Here is a tiny trained network, its code and every weight. The questions are about switching its units off for an input and a class, where a switched-off unit gives its printed mean instead of its output.

import numpy as np


def w(rows, s, z=0):
    codes = np.array(rows[::2]) - 128.0
    scale = np.full(codes.shape[1], s)
    scale[-1] = z or s
    return codes * scale


def norm(h):
    return h / np.sqrt((h * h).mean(-1, keepdims=True) + 1e-5)


def f(y):
    return np.maximum(y, 0)


def log_softmax(a):
    a = a - a.max(-1, keepdims=True)
    return a - np.log(np.exp(a).sum(-1, keepdims=True))


def net(x, mask):
    res = np.array(x, float).reshape(1, 5) / 4 @ E
    u = 0
    for l in range(2):
        y = f(norm(res) @ A[l][:, :-1].T + A[l][:, -1])
        res = res + np.where(mask[u : u + 16], y, B[l][:, -1]) @ B[l][:, :-1]
        u += 16
    return log_softmax(norm(res)[-1] @ U[:, :-1].T + U[:, -1])


A, B = {}, {}
E = w([
[220,175,230,171,3],'x0',
[125,128,126,129,125],'x1',
[128,127,129,129,129],'x2',
[150,229,103,16,160],'x3',
[239,162,70,219,200],'x4',
],0.005)
A[0] = w([
[93,255,97,95,146,107],'L0N1',
[139,194,115,58,155,118],'L0N2',
[171,173,109,32,155,44],'L0N3',
[174,185,153,40,157,104],'L0N4',
[105,168,162,60,83,38],'L0N5',
[48,181,37,120,171,114],'L0N6',
[156,211,123,110,179,74],'L0N7',
[139,169,145,69,90,2],'L0N8',
[135,236,109,78,118,104],'L0N9',
[52,98,114,78,159,57],'L0N10',
[90,101,151,60,83,170],'L0N11',
[119,99,74,156,191,83],'L0N12',
[63,41,55,119,220,145],'L0N13',
[145,173,161,84,113,42],'L0N14',
[106,194,108,72,163,80],'L0N15',
[180,136,186,148,68,108],'L0N16',
],0.0095,0.0071)
B[0] = w([
[154,95,68,76,155,198],'L0N1',
[247,71,154,72,121,198],'L0N2',
[24,96,76,194,105,173],'L0N3',
[51,206,159,174,138,196],'L0N4',
[197,95,224,185,144,164],'L0N5',
[220,72,101,141,142,207],'L0N6',
[144,120,13,138,133,171],'L0N7',
[239,188,248,170,35,143],'L0N8',
[72,195,218,151,115,195],'L0N9',
[7,114,157,81,94,166],'L0N10',
[103,70,160,204,97,213],'L0N11',
[127,148,126,170,213,180],'L0N12',
[71,204,157,146,104,255],'L0N13',
[151,154,254,148,98,147],'L0N14',
[190,56,124,74,169,176],'L0N15',
[146,74,33,126,130,199],'L0N16',
],0.0081,0.0074)
A[1] = w([
[119,72,111,77,34,34],'L1N1',
[145,243,77,128,79,17],'L1N2',
[119,175,80,156,226,62],'L1N3',
[45,157,99,96,159,118],'L1N4',
[100,113,160,174,101,174],'L1N5',
[108,19,184,31,158,2],'L1N6',
[6,100,242,59,74,89],'L1N7',
[203,103,150,2,148,123],'L1N8',
[184,209,105,118,95,17],'L1N9',
[164,232,111,128,101,19],'L1N10',
[45,145,146,106,120,81],'L1N11',
[118,25,149,45,103,103],'L1N12',
[182,76,151,102,97,54],'L1N13',
[193,190,109,177,181,39],'L1N14',
[167,68,139,50,202,113],'L1N15',
[194,232,118,119,148,20],'L1N16',
],0.0098,0.0079)
B[1] = w([
[26,126,237,177,146,145],'L1N1',
[12,140,73,20,104,140],'L1N2',
[136,188,151,178,153,211],'L1N3',
[132,72,141,131,54,176],'L1N4',
[121,170,119,76,143,255],'L1N5',
[224,25,213,115,249,154],'L1N6',
[178,175,24,98,117,254],'L1N7',
[70,148,109,192,107,166],'L1N8',
[35,125,70,145,155,139],'L1N9',
[31,56,30,86,123,140],'L1N10',
[151,103,99,67,108,159],'L1N11',
[83,80,242,216,160,181],'L1N12',
[82,92,113,91,197,143],'L1N13',
[81,73,145,67,72,188],'L1N14',
[197,139,135,60,134,179],'L1N15',
[100,103,133,81,98,151],'L1N16',
],0.013,0.0061)
U = w([
[35,159,30,35,43,254],'0',
[208,25,208,44,207,182],'1',
[40,227,138,247,228,87],'2',
[240,208,40,62,250,43],'3',
[44,33,217,224,38,81],'4',
[232,234,223,61,25,71],'5',
[233,45,38,226,54,126],'6',
],0.02,0.0048)

Each question gives the input, the list of numbers given to net, and the class t.
The units are the neurons (one row each of A and B). Each row of codes is followed by its name. A weight is (code - 128) times the scale printed after its matrix; where a second scale follows, it is the last column's (A, B and U).
mask holds one flag per neuron, layer by layer. A switched-off neuron (its flag False) gives its mean, the last column of its row in B, instead of its output. The means were averaged over made-up inputs and are rounded, as every weight is.
A unit's drop is (log p(t) with every unit on - log p(t) with that unit switched off) / (log p(t) with every unit on - log p(t) with every unit switched off).
most important unit: the unit with the biggest drop
top k neurons: the k neurons with the biggest drops, biggest first
k most important neurons of layer l: the k neurons of layer l with the biggest drops, biggest first
drop when u is switched off: that unit's drop, to one decimal
input [1,8,6,2,8], class 0: 2 most important neurons of layer 0	(L0N11, L0N6)
input [5,8,3,0,5], class 6: most important unit	L0N13
input [-1,-7,-4,-4,0], class 0: top 2 neurons	(L0N6, L0N2)
input [3,-6,-7,7,1], class 0: top 3 neurons	(L0N7, L0N4, L0N1)
input [1,0,-4,-4,1], class 6: 2 most important neurons of layer 0	(L0N13, L0N9)
input [-3,1,-3,0,8], class 2: top 2 neurons	(L0N2, L1N7)
input [0,6,3,1,-1], class 1: top 2 neurons	(L0N13, L0N2)
input [0,-1,6,2,-4], class 1: 3 most important neurons of layer 0	(L0N13, L0N2, L0N15)
input [1,3,-6,0,0], class 4: 3 most important neurons of layer 0	(L0N16, L0N4, L0N12)
input [7,2,-1,1,8], class 0: 3 most important neurons of layer 0	(L0N11, L0N6, L0N2)
input [2,6,-5,0,-1], class 4: top 2 neurons	(L0N16, L1N7)
input [-8,-6,3,0,1], class 2: top 2 neurons	(L0N12, L0N13)
input [1,-6,-4,6,-6], class 5: top 2 neurons	(L0N4, L0N9)
input [0,4,-4,-6,1], class 2: most important unit	L0N2
input [4,0,0,0,-2], class 4: top 2 neurons	(L0N16, L0N13)
input [5,-2,8,1,3], class 0: top 2 neurons	(L0N11, L0N6)
input [-4,6,-1,1,-5], class 1: top 2 neurons	(L1N6, L0N6)
input [-8,-5,-6,-8,-1], class 0: top 2 neurons	(L0N13, L0N10)
input [0,7,-6,5,-1], class 1: top 4 neurons	(L0N2, L0N15, L0N13, L0N1)
input [-3,2,-2,2,-7], class 1: most important unit	L1N6
input [-7,-7,8,-6,-1], class 0: top 2 neurons	(L0N10, L0N13)
input [-6,1,5,4,-5], class 1: drop when L1N6 is switched off	0.2
input [-7,0,-5,-1,6], class 2: drop when L0N13 is switched off	1.0
input [-4,1,5,8,-8], class 1: drop when L1N6 is switched off	0.1
